Below is a small trained network, with its code and all its weights. Each question gives an input and a class and asks what happens when units are switched off, that is, made to give their printed mean instead of their output.

import numpy as np


def w(rows, s, z=0):
    codes = np.array(rows[::2]) - 128.0
    scale = np.full(codes.shape[1], s)
    scale[-1] = z or s
    return codes * scale


def f(y):
    return y / 2 * (1 + np.tanh(0.7978845608 * (y + 0.044715 * y**3)))


def log_softmax(a):
    a = a - a.max(-1, keepdims=True)
    return a - np.log(np.exp(a).sum(-1, keepdims=True))


def net(x, mask):
    res = np.array(x, float).reshape(1, 6) / 4 @ E
    y = f(res @ A[0][:, :-1].T + A[0][:, -1])
    res = res + np.where(mask, y, B[0][:, -1]) @ B[0][:, :-1]
    return log_softmax(res[-1] @ U[:, :-1].T + U[:, -1])


A, B = {}, {}
E = w([
[126,127,115,128,130],'x0',
[89,11,156,147,202],'x1',
[220,171,133,127,247],'x2',
[127,130,132,128,128],'x3',
[128,128,134,128,127],'x4',
[44,191,144,34,178],'x5',
],0.013)
A[0] = w([
[170,162,95,79,141,110],'N0',
[179,121,129,156,210,70],'N1',
[44,158,120,114,59,50],'N2',
[109,100,136,128,190,159],'N3',
[10,137,152,75,167,8],'N4',
[90,68,150,121,217,32],'N5',
[16,140,118,133,48,156],'N6',
[212,131,158,156,227,13],'N7',
[130,19,139,148,75,133],'N8',
[94,52,152,122,205,192],'N9',
[185,133,128,179,218,179],'N10',
[185,194,85,115,14,110],'N11',
[132,224,167,66,139,116],'N12',
[136,171,128,85,176,106],'N13',
[138,85,156,179,133,82],'N14',
[187,93,138,119,165,63],'N15',
[146,173,100,151,57,77],'N16',
[184,241,143,94,179,113],'N17',
[101,39,108,168,80,126],'N18',
[101,83,171,110,210,13],'N19',
[240,131,129,154,99,31],'N20',
[193,112,74,124,115,171],'N21',
[252,111,100,198,90,108],'N22',
[119,56,154,140,90,122],'N23',
[76,90,140,125,210,114],'N24',
[142,182,138,151,71,187],'N25',
[93,99,137,30,139,50],'N26',
[81,122,131,60,144,130],'N27',
],0.012,0.015)
B[0] = w([
[99,124,93,162,172,162],'N0',
[174,84,159,110,39,173],'N1',
[50,191,81,23,132,174],'N2',
[165,142,158,139,92,192],'N3',
[255,72,230,141,36,173],'N4',
[68,155,92,8,76,173],'N5',
[168,102,192,63,75,240],'N6',
[223,68,203,165,73,177],'N7',
[137,144,97,250,169,221],'N8',
[179,114,146,181,117,249],'N9',
[58,134,113,4,114,232],'N10',
[188,54,212,99,58,221],'N11',
[82,181,74,153,209,201],'N12',
[66,180,79,155,167,171],'N13',
[140,134,96,196,118,155],'N14',
[167,91,144,135,78,147],'N15',
[187,80,166,144,83,168],'N16',
[55,177,38,187,197,219],'N17',
[150,143,110,209,178,213],'N18',
[30,167,101,52,152,158],'N19',
[15,199,78,37,152,162],'N20',
[160,119,149,131,120,186],'N21',
[131,120,190,19,92,222],'N22',
[124,139,92,221,172,186],'N23',
[160,90,149,77,90,194],'N24',
[97,126,106,95,83,207],'N25',
[164,78,180,121,96,152],'N26',
[129,144,109,88,108,182],'N27',
],0.0094,0.016)
U = w([
[235,99,205,125,46,251],'0',
[81,149,153,5,86,183],'1',
[115,154,111,229,175,2],'2',
],0.011,0.0016)

Each question gives the input, the list of numbers given to net, and the class t.
The units are the neurons (one row each of A and B). Each row of codes is followed by its name. A weight is (code - 128) times the scale printed after its matrix; where a second scale follows, it is the last column's (A, B and U).
mask holds one flag per neuron, in row order. A switched-off neuron (its flag False) gives its mean, the last column of its row in B, instead of its output. The means were averaged over made-up inputs and are rounded, as every weight is.
A unit's drop is (log p(t) with every unit on - log p(t) with that unit switched off) / (log p(t) with every unit on - log p(t) with every unit switched off).
The circuit of an input: a set's keep is (log p(t) with only the set's units on - log p(t) with every unit switched off) / (log p(t) with every unit on - log p(t) with every unit switched off). Starting from the 12 units with the biggest drops (on a tie, the unit counted first), units are removed one at a time, each time the one whose removal leaves the highest keep (on an exact tie, the one counted first), for as long as the keep stays at least 0.8.
units of the circuit, in order: the units of the circuit, biggest drop first
top k neurons: the k neurons with the biggest drops, biggest first
drop of u: that unit's drop, to one decimal
input [-2,6,0,-2,-2,-8], class 2: units of the circuit, in order : (N8)
input [-7,4,-2,-1,6,0], class 2: units of the circuit, in order : (N11; N22)
input [8,1,-7,2,8,-8], class 2: top 2 neurons : (N8; N18)
input [6,-1,-7,-1,0,0], class 0: top 4 neurons : (N10; N6; N17; N20)
input [-4,2,-8,1,-8,1], class 0: top 3 neurons : (N6; N17; N12)
input [-3,0,6,5,-6,8], class 2: top 2 neurons : (N17; N12)
input [8,-5,-7,7,-8,0], class 0: top 2 neurons : (N11; N10)
input [7,0,2,-6,-1,4], class 2: top 2 neurons : (N22; N6)
input [-1,-5,1,1,-3,-3], class 1: top 2 neurons : (N20; N9)
input [8,0,2,4,0,-5], class 1: drop of N10 : 0.2
input [3,-6,7,-7,8,2], class 2: drop of N17 : 0.6
input [-6,4,-1,-2,2,3], class 0: drop of N10 : 0.0
